Below is a small trained network, with its code and all its weights. Each question gives an input and a target symbol and asks what happens when units are switched off, that is, made to give their printed mean instead of their output.

import numpy as np


def w(rows, s, z=0):
    codes = np.array(rows[::2]) - 128.0
    scale = np.full(codes.shape[1], s)
    scale[-1] = z or s
    return codes * scale


def norm(h):
    return h / np.sqrt((h * h).mean(-1, keepdims=True) + 1e-5)


def f(y):
    return np.maximum(y, 0)


def softmax(a):
    e = np.exp(a - a.max(-1, keepdims=True))
    return e / e.sum(-1, keepdims=True)


def log_softmax(a):
    a = a - a.max(-1, keepdims=True)
    return a - np.log(np.exp(a).sum(-1, keepdims=True))


def net(x, mask):
    ids = ['αβημσψω'.index(c) for c in x.split()]
    T = len(ids)
    res = E[ids] + P[:T]
    u = 0
    for l in range(3):
        r = norm(res)
        for j in range(3):
            rows = slice(2 * j, 2 * j + 2)
            q, k, v = (r @ M[l][rows].T for M in (Q, K, V))
            z = softmax(np.where(np.tri(T) > 0, q @ k.T / 2**0.5, -1e9)) @ v
            o = O[l][rows]
            res = res + np.where(mask[u + j], z, o[:, -1]) @ o[:, :-1]
        u += 3
        y = f(norm(res) @ A[l][:, :-1].T + A[l][:, -1])
        res = res + np.where(mask[u : u + 4], y, B[l][:, -1]) @ B[l][:, :-1]
        u += 4
    return log_softmax(norm(res)[-1] @ U[:, :-1].T + U[:, -1])


Q, K, V, O, A, B = {}, {}, {}, {}, {}, {}
E = w([
[139,253,190],'α',
[248,184,251],'β',
[148,251,199],'η',
[123,149,121],'μ',
[115,86,144],'σ',
[127,149,122],'ψ',
[111,85,147],'ω',
],0.0035)
P = w([
[218,143,61],'0',
[156,154,119],'1',
[166,140,6],'2',
[128,160,155],'3',
[142,132,16],'4',
[114,144,195],'5',
[138,131,16],'6',
[106,144,219],'7',
[140,135,23],'8',
[120,149,253],'9',
[158,143,31],'10',
],0.0026)
Q[0] = w([
[176,166,29],'0.h0',
[130,61,100],'0.h0',
[101,170,100],'0.h1',
[155,118,92],'0.h1',
[96,126,2],'0.h2',
[111,55,69],'0.h2',
],0.0064)
K[0] = w([
[74,81,90],'0.h0',
[129,163,112],'0.h0',
[171,177,101],'0.h1',
[167,135,150],'0.h1',
[118,168,3],'0.h2',
[117,79,69],'0.h2',
],0.0072)
V[0] = w([
[95,13,228],'0.h0',
[84,175,56],'0.h0',
[92,2,160],'0.h1',
[188,122,80],'0.h1',
[211,139,218],'0.h2',
[194,139,142],'0.h2',
],0.0024)
O[0] = w([
[187,117,92,31],'0.h0',
[165,98,192,101],'0.h0',
[57,108,216,1],'0.h1',
[58,100,33,172],'0.h1',
[21,93,1,250],'0.h2',
[73,119,59,203],'0.h2',
],0.0025,0.0018)
A[0] = w([
[120,101,81,136],'0.n0',
[175,253,167,208],'0.n1',
[168,120,159,109],'0.n2',
[120,7,172,250],'0.n3',
],0.004,0.0022)
B[0] = w([
[252,210,130,145],'0.n0',
[121,68,47,254],'0.n1',
[141,41,119,143],'0.n2',
[169,143,21,155],'0.n3',
],0.0032,0.0047)
Q[1] = w([
[144,163,83],'1.h0',
[146,154,126],'1.h0',
[148,154,119],'1.h1',
[131,109,99],'1.h1',
[254,182,140],'1.h2',
[160,144,108],'1.h2',
],0.0091)
K[1] = w([
[11,166,230],'1.h0',
[1,93,149],'1.h0',
[38,121,110],'1.h1',
[149,68,66],'1.h1',
[85,109,231],'1.h2',
[113,177,200],'1.h2',
],0.0044)
V[1] = w([
[110,46,22],'1.h0',
[139,30,89],'1.h0',
[126,125,115],'1.h1',
[228,214,155],'1.h1',
[28,68,4],'1.h2',
[235,92,153],'1.h2',
],0.0038)
O[1] = w([
[164,91,2,251],'1.h0',
[115,142,30,159],'1.h0',
[133,121,113,147],'1.h1',
[67,84,187,233],'1.h1',
[210,160,117,175],'1.h2',
[83,92,89,203],'1.h2',
],0.0052,0.0024)
A[1] = w([
[161,187,78,3],'1.n0',
[212,188,105,219],'1.n1',
[153,2,196,129],'1.n2',
[245,75,155,57],'1.n3',
],0.0023,0.0013)
B[1] = w([
[155,73,64,148],'1.n0',
[53,113,112,255],'1.n1',
[163,2,104,161],'1.n2',
[110,171,68,155],'1.n3',
],0.0023,0.0018)
Q[2] = w([
[114,123,105],'2.h0',
[140,118,173],'2.h0',
[185,105,126],'2.h1',
[133,143,71],'2.h1',
[107,142,236],'2.h2',
[135,139,2],'2.h2',
],0.0082)
K[2] = w([
[125,143,123],'2.h0',
[161,114,127],'2.h0',
[113,152,180],'2.h1',
[186,131,151],'2.h1',
[72,120,23],'2.h2',
[151,123,254],'2.h2',
],0.0092)
V[2] = w([
[108,253,98],'2.h0',
[148,108,144],'2.h0',
[173,86,50],'2.h1',
[70,92,140],'2.h1',
[239,213,86],'2.h2',
[199,89,224],'2.h2',
],0.0039)
O[2] = w([
[209,158,160,127],'2.h0',
[137,85,65,117],'2.h0',
[165,35,252,254],'2.h1',
[174,167,107,109],'2.h1',
[11,87,148,167],'2.h2',
[76,60,34,60],'2.h2',
],0.0027,0.0043)
A[2] = w([
[207,30,82,171],'2.n0',
[26,96,42,152],'2.n1',
[202,129,196,153],'2.n2',
[64,254,186,254],'2.n3',
],0.0054,0.0021)
B[2] = w([
[90,192,161,255],'2.n0',
[152,52,253,171],'2.n1',
[78,91,83,148],'2.n2',
[33,239,122,142],'2.n3',
],0.0042,0.0073)
U = w([
[41,236,146,54],'α',
[90,3,246,252],'β',
[13,240,154,115],'η',
[239,190,74,142],'μ',
[160,92,41,6],'σ',
[190,152,81,26],'ψ',
[183,76,2,133],'ω',
],0.0075,0.0026)

Each question gives the input, a string of symbols that net reads in full, and the target symbol t.
The units are the heads (2 rows each of Q, K, V and O) and the neurons (one row each of A and B). Each row of codes is followed by its name. A weight is (code - 128) times the scale printed after its matrix; where a second scale follows, it is the last column's (O, A, B and U).
mask holds one flag per unit, layer by layer, with each layer's heads first. A switched-off unit (its flag False) gives its mean, the last column of its rows in O or B, instead of its output. The means were averaged over made-up inputs and are rounded, as every weight is.
A unit's drop is (log p(t) with every unit on - log p(t) with that unit switched off) / (log p(t) with every unit on - log p(t) with every unit switched off).
The circuit of an input: a set's keep is (log p(t) with only the set's units on - log p(t) with every unit switched off) / (log p(t) with every unit on - log p(t) with every unit switched off). Starting from the 12 units with the biggest drops (on a tie, the unit counted first), units are removed one at a time, each time the one whose removal leaves the highest keep (on an exact tie, the one counted first), for as long as the keep stays at least 0.8.
units of the circuit, in order: the units of the circuit, biggest drop first
top k neurons: the k neurons with the biggest drops, biggest first
heads that matter: for each layer, one digit per head in row order, 1 if its drop is at least 0.15 and else 0, layers parted by /
drop of u: that unit's drop, to one decimal
input β μ μ σ β μ ω β β η β, target η: top 2 neurons	2.n0, 2.n1
input ψ η μ α ω, target α: top 2 neurons	0.n1, 2.n1
input ω η β μ η β η ψ ψ ω, target η: top 3 neurons	0.n1, 0.n3, 2.n0
input β μ α μ η μ η β β ω β, target ω: heads that matter	000 / 100 / 001
input ω β β ω β σ β ψ β β η, target β: units of the circuit, in order	2.h2, 2.n1
input β η μ α σ η α α σ, target α: top 2 neurons	2.n1, 0.n1
input β α β α β ω β η μ σ, target η: top 2 neurons	0.n1, 0.n3
input β η β σ α β ω α β, target α: heads that matter	000 / 100 / 010
input β β β β ω η μ, target η: top 2 neurons	0.n1, 2.n1
input μ β α, target β: heads that matter	000 / 000 / 000
input β μ μ β β η σ, target η: heads that matter	001 / 100 / 000
input μ ψ β β β α β η ω, target η: top 3 neurons	0.n1, 2.n1, 2.n2
input β α ω, target α: heads that matter	001 / 001 / 000
input β ω β, target ω: units of the circuit, in order	1.h0, 0.n1
input ω η ω β ω, target β: top 2 neurons	0.n1, 2.n0
input α μ β ψ μ μ ψ α β, target α: top 4 neurons	2.n0, 2.n1, 0.n3, 2.n2
input μ μ ψ, target μ: top neuron	0.n1
input μ η μ β ω β μ ψ μ ω ω, target μ: top 2 neurons	0.n1, 0.n3
input η μ β β α β β μ ω, target μ: heads that matter	001 / 011 / 001
input β η μ, target η: heads that matter	101 / 101 / 000
input μ η ψ, target η: heads that matter	101 / 100 / 001
input β ω β β β β μ α μ, target α: heads that matter	001 / 100 / 001
input ω β η ψ σ β β β ω μ η, target μ: heads that matter	001 / 111 / 001
input μ α μ σ, target α: top 2 neurons	0.n1, 0.n3
input β β ψ β σ ω η, target ω: top neuron	2.n0
input β β β, target β: top neuron	2.n1
input β ω β μ η, target μ: heads that matter	000 / 001 / 000
input μ η β, target η: top 2 neurons	2.n0, 2.n1
input η η β ω β μ α, target μ: heads that matter	000 / 001 / 000
input β μ β β β β β β ψ, target β: drop of 2.n1	0.8
